Below is a small trained network, with its code and all its weights. Each question gives an input and a target symbol and asks what happens when units are switched off, that is, made to give their printed mean instead of their output.

import numpy as np


def w(rows, s, z=0):
    codes = np.array(rows[::2]) - 128.0
    scale = np.full(codes.shape[1], s)
    scale[-1] = z or s
    return codes * scale


def norm(h):
    return h / np.sqrt((h * h).mean(-1, keepdims=True) + 1e-5)


def f(y):
    return np.maximum(y, 0)


def softmax(a):
    e = np.exp(a - a.max(-1, keepdims=True))
    return e / e.sum(-1, keepdims=True)


def log_softmax(a):
    a = a - a.max(-1, keepdims=True)
    return a - np.log(np.exp(a).sum(-1, keepdims=True))


def net(x, mask):
    ids = ['αβδεζηθλμξπσφ'.index(c) for c in x.split()]
    T = len(ids)
    res = E[ids] + P[:T]
    u = 0
    for l in range(3):
        q, k, v = (norm(res) @ M[l].T for M in (Q, K, V))
        z = softmax(np.where(np.tri(T) > 0, q @ k.T / 3**0.5, -1e9)) @ v
        res = res + np.where(mask[u], z, O[l][:, -1]) @ O[l][:, :-1]
        u += 1
        y = f(norm(res) @ A[l][:, :-1].T + A[l][:, -1])
        res = res + np.where(mask[u : u + 8], y, B[l][:, -1]) @ B[l][:, :-1]
        u += 8
    return log_softmax(norm(res)[-1] @ U[:, :-1].T + U[:, -1])


Q, K, V, O, A, B = {}, {}, {}, {}, {}, {}
E = w([
[37,104,146,187],'α',
[102,123,165,164],'β',
[132,126,178,160],'δ',
[125,159,158,151],'ε',
[71,150,175,88],'ζ',
[87,140,168,169],'η',
[168,121,139,151],'θ',
[201,115,108,160],'λ',
[227,78,112,165],'μ',
[199,176,125,102],'ξ',
[7,176,173,135],'π',
[169,121,100,155],'σ',
[161,130,77,154],'φ',
],0.019)
P = w([
[67,57,119,138],'0',
[151,132,96,51],'1',
[219,136,160,251],'2',
[98,131,82,159],'3',
[131,138,107,66],'4',
[212,96,184,244],'5',
[94,124,86,163],'6',
],0.014)
Q[0] = w([
[2,165,168,61],'L0H1',
[125,122,55,144],'L0H1',
[124,94,135,235],'L0H1',
],0.011)
K[0] = w([
[63,123,169,95],'L0H1',
[143,135,4,142],'L0H1',
[149,97,137,172],'L0H1',
],0.013)
V[0] = w([
[254,146,171,163],'L0H1',
[43,120,158,129],'L0H1',
[138,145,205,156],'L0H1',
],0.0067)
O[0] = w([
[60,161,141,253,253],'L0H1',
[193,194,29,118,32],'L0H1',
[186,107,104,43,114],'L0H1',
],0.0062,0.0049)
A[0] = w([
[186,214,15,38,177],'L0N1',
[215,173,254,79,93],'L0N2',
[142,172,18,184,106],'L0N3',
[231,125,205,148,57],'L0N4',
[157,55,36,250,131],'L0N5',
[161,17,78,160,83],'L0N6',
[111,98,174,86,166],'L0N7',
[163,226,249,115,4],'L0N8',
],0.0096,0.004)
B[0] = w([
[144,111,150,161,145],'L0N1',
[172,236,175,248,145],'L0N2',
[59,112,156,128,158],'L0N3',
[108,206,75,100,165],'L0N4',
[97,155,126,96,248],'L0N5',
[108,141,161,94,179],'L0N6',
[170,128,163,131,134],'L0N7',
[126,78,126,221,139],'L0N8',
],0.012,0.015)
Q[1] = w([
[25,57,112,132],'L1H1',
[198,128,119,62],'L1H1',
[248,89,120,174],'L1H1',
],0.013)
K[1] = w([
[124,9,100,26],'L1H1',
[176,187,147,191],'L1H1',
[245,47,133,170],'L1H1',
],0.012)
V[1] = w([
[177,90,78,159],'L1H1',
[120,100,246,208],'L1H1',
[137,135,160,254],'L1H1',
],0.0051)
O[1] = w([
[143,173,2,208,2],'L1H1',
[154,61,183,112,180],'L1H1',
[31,87,120,235,109],'L1H1',
],0.0043,0.0035)
A[1] = w([
[123,105,160,116,59],'L1N1',
[166,146,154,152,149],'L1N2',
[136,25,9,94,129],'L1N3',
[95,136,164,152,107],'L1N4',
[86,145,111,92,255],'L1N5',
[117,113,169,94,217],'L1N6',
[145,82,109,119,42],'L1N7',
[120,95,114,176,241],'L1N8',
],0.014,0.0031)
B[1] = w([
[104,125,106,135,147],'L1N1',
[84,157,137,116,189],'L1N2',
[153,142,5,120,141],'L1N3',
[129,106,80,113,244],'L1N4',
[194,115,123,149,254],'L1N5',
[125,150,112,159,223],'L1N6',
[158,131,118,105,132],'L1N7',
[165,140,156,110,195],'L1N8',
],0.016,0.0067)
Q[2] = w([
[183,94,163,90],'L2H1',
[114,105,111,157],'L2H1',
[145,65,5,157],'L2H1',
],0.019)
K[2] = w([
[170,178,122,170],'L2H1',
[146,50,115,143],'L2H1',
[221,6,157,86],'L2H1',
],0.015)
V[2] = w([
[254,154,158,138],'L2H1',
[107,210,62,52],'L2H1',
[206,87,30,240],'L2H1',
],0.0096)
O[2] = w([
[159,34,185,206,4],'L2H1',
[78,24,102,2,176],'L2H1',
[112,83,52,210,225],'L2H1',
],0.0083,0.0033)
A[2] = w([
[85,136,91,106,179],'L2N1',
[157,165,95,140,130],'L2N2',
[251,139,145,146,38],'L2N3',
[105,88,160,76,1],'L2N4',
[137,138,143,157,205],'L2N5',
[198,164,110,127,91],'L2N6',
[191,126,138,88,32],'L2N7',
[218,171,87,97,46],'L2N8',
],0.018,0.0055)
B[2] = w([
[230,165,141,78,254],'L2N1',
[19,120,146,98,253],'L2N2',
[254,107,99,100,164],'L2N3',
[44,96,139,151,170],'L2N4',
[148,116,189,118,238],'L2N5',
[152,56,121,105,178],'L2N6',
[10,79,87,204,164],'L2N7',
[32,119,100,167,184],'L2N8',
],0.013,0.0061)
U = w([
[139,178,212,56,89],'α',
[144,43,157,134,126],'β',
[43,188,161,186,63],'δ',
[172,108,201,122,206],'ε',
[133,109,135,200,162],'ζ',
[159,125,48,141,254],'η',
[172,93,166,116,137],'θ',
[31,70,183,95,104],'λ',
[123,109,173,32,135],'μ',
[137,53,118,133,123],'ξ',
[107,248,88,86,13],'π',
[176,144,140,174,234],'σ',
[132,168,103,225,133],'φ',
],0.017,0.0031)

Each question gives the input, a string of symbols that net reads in full, and the target symbol t.
The units are the heads (3 rows each of Q, K, V and O) and the neurons (one row each of A and B). Each row of codes is followed by its name. A weight is (code - 128) times the scale printed after its matrix; where a second scale follows, it is the last column's (O, A, B and U).
mask holds one flag per unit, layer by layer, with each layer's heads first. A switched-off unit (its flag False) gives its mean, the last column of its rows in O or B, instead of its output. The means were averaged over made-up inputs and are rounded, as every weight is.
A unit's drop is (log p(t) with every unit on - log p(t) with that unit switched off) / (log p(t) with every unit on - log p(t) with every unit switched off).
The circuit of an input: a set's keep is (log p(t) with only the set's units on - log p(t) with every unit switched off) / (log p(t) with every unit on - log p(t) with every unit switched off). Starting from the 12 units with the biggest drops (on a tie, the unit counted first), units are removed one at a time, each time the one whose removal leaves the highest keep (on an exact tie, the one counted first), for as long as the keep stays at least 0.8.
circuit, biggest first: the units of the circuit, biggest drop first
most important unit: the unit with the biggest drop
k most important neurons: the k neurons with the biggest drops, biggest first
k most important neurons of layer l: the k neurons of layer l with the biggest drops, biggest first
input α λ η λ θ λ, target δ: circuit, biggest first : [L1N5, L1N2]
input λ λ λ θ, target π: 3 most important neurons : [L0N4, L0N6, L1N8]
input λ σ λ π ξ λ η, target π: 4 most important neurons : [L0N6, L1N8, L0N4, L1N1]
input σ ε λ θ θ θ δ, target μ: circuit, biggest first : [L0N6, L0H1, L2H1]
input λ λ φ, target π: 4 most important neurons : [L0N5, L0N4, L1N8, L0N6]
input π μ λ ε θ, target δ: 4 most important neurons : [L0N2, L0N5, L1N5, L0N6]
input λ λ ξ ξ η, target ε: most important unit : L0H1
input σ σ α σ α η λ, target μ: circuit, biggest first : [L0H1, L2H1]
input β α λ α δ, target φ: circuit, biggest first : [L0N2, L0H1]
input α η α λ θ θ ξ, target η: 4 most important neurons : [L1N4, L0N2, L0N3, L1N3]
input θ ζ η ζ λ λ σ, target λ: 2 most important neurons : [L1N6, L0N2]
input σ θ λ α, target μ: circuit, biggest first : [L0N6, L0H1, L2H1, L2N1]
input λ θ θ λ σ, target μ: 2 most important neurons : [L0N5, L0N3]
input λ θ ε λ θ ξ α, target π: 3 most important neurons of layer 1 : [L1N8, L1N1, L1N6]
input λ θ θ, target δ: circuit, biggest first : [L1N5]
input α θ ζ σ θ λ, target α: 4 most important neurons of layer 1 : [L1N5, L1N2, L1N6, L1N8]
input π ξ σ η θ η λ, target ξ: 3 most important neurons : [L0N2, L1N5, L0N3]
input θ θ σ θ α, target η: 2 most important neurons : [L0N2, L0N6]
input β μ λ λ λ σ ξ, target ε: 2 most important neurons of layer 0 : [L0N5, L0N3]
input σ μ λ α β, target ε: 3 most important neurons : [L0N4, L0N1, L0N5]
input λ ε σ ε, target π: 3 most important neurons : [L0N6, L1N8, L0N4]
input α θ σ, target α: 4 most important neurons : [L1N5, L1N2, L0N2, L1N6]
input λ σ θ, target α: most important neuron of layer 0 : [L0N3]
